[[6.9, 7.1, 6.6, -3.0], [46.4, 47.5, 44.2, -42.2], [48.2, 49.1, 45.8, -43.8], [23.8, 24.4, 22.7, -19.8], [-11.4, -11.9, -10.8, 15.3], [-0.2, -0.3, -0.2, 4.3]]
Which number is the entry just left of the largest entry?
A: 48.2
Which number is the entry just right of 6.9?
A: 7.1
Which number is the entry just right of 22.7?
A: -19.8
Which number is the entry just left of -19.8?
A: 22.7
Which number is the entry just right of 45.8?
A: -43.8
Which number is the entry just right of 46.4?
A: 47.5
Which number is the entry just right of -10.8?
A: 15.3

Read these off the grid that follows.
1) Which number is the bottom entry of the column that holds the largest entry?
2) Which number is the top-right entry?
3) Which number is the entry directly below the largest entry?
4) Which number is the 3rd entry, reading row by row?
5) Which number is the entry in the top-left corner?
6) Which number is the second-last entry, reading row by row?
7) Which number is the bottom-left entry?
array([[-0.25,  0.20, -0.27,  0.17, -0.24,  0.21,  0.17,  0.16],
       [ 0.19, -0.23,  0.19, -0.24,  0.20, -0.24, -0.24, -0.20],
       [-0.26,  0.18, -0.25,  0.19, -0.24,  0.19,  0.18,  0.18],
       [ 0.19, -0.26,  0.19, -0.23,  0.19, -0.28, -0.25, -0.24],
       [-0.25,  0.20, -0.22,  0.17, -0.23,  0.22,  0.19,  0.17],
       [-0.25,  0.19, -0.25,  0.20, -0.25,  0.19,  0.21,  0.18],
       [-0.25,  0.19, -0.21,  0.17, -0.20,  0.21,  0.17,  0.16],
       [ 0.20, -0.25,  0.19, -0.21,  0.17, -0.28, -0.23, -0.23],
       [ 0.18, -0.25,  0.18, -0.23,  0.19, -0.26, -0.24, -0.23],
       [-0.26,  0.17, -0.22,  0.19, -0.24,  0.20,  0.21,  0.19],
       [-0.22,  0.17, -0.20,  0.17, -0.23,  0.20,  0.17,  0.15]])
1) 0.20
2) 0.16
3) 0.19
4) -0.27
5) -0.25
6) 0.17
7) -0.22

Read these off the array that follows.
1) Find the entry just left of 41.
2) Find the entry just right of the smallest entry.
3) Find the third entry on the diagonal from the top-right corner.
4) Find the entry directly above the largest entry.
5) Find the 4th entry in reading order.
6) Find the bottom-right entry.
7) Find the last entry in the row that holds the smallest entry.
8) Find the entry directly above the smallest entry.
44  33  31  26  55  50  53  22  37  62
42  46  64  24  32  39  30  37  59  57
40  51  66  61  36  56  46  42  38  35
15  50  53  68  37  35  61  46  53  32
39  41  59  59  55  34  48  45  57  34
50  37  39  43  24  54  57  78  66  20
50  58  35  59  45  42  22  45  53  43
56  37  47  48  45  44  39  53  30  55
49  52  43  44  40  32  59  44  38  35
1) 39
2) 50
3) 42
4) 45
5) 26
6) 35
7) 32
8) 40
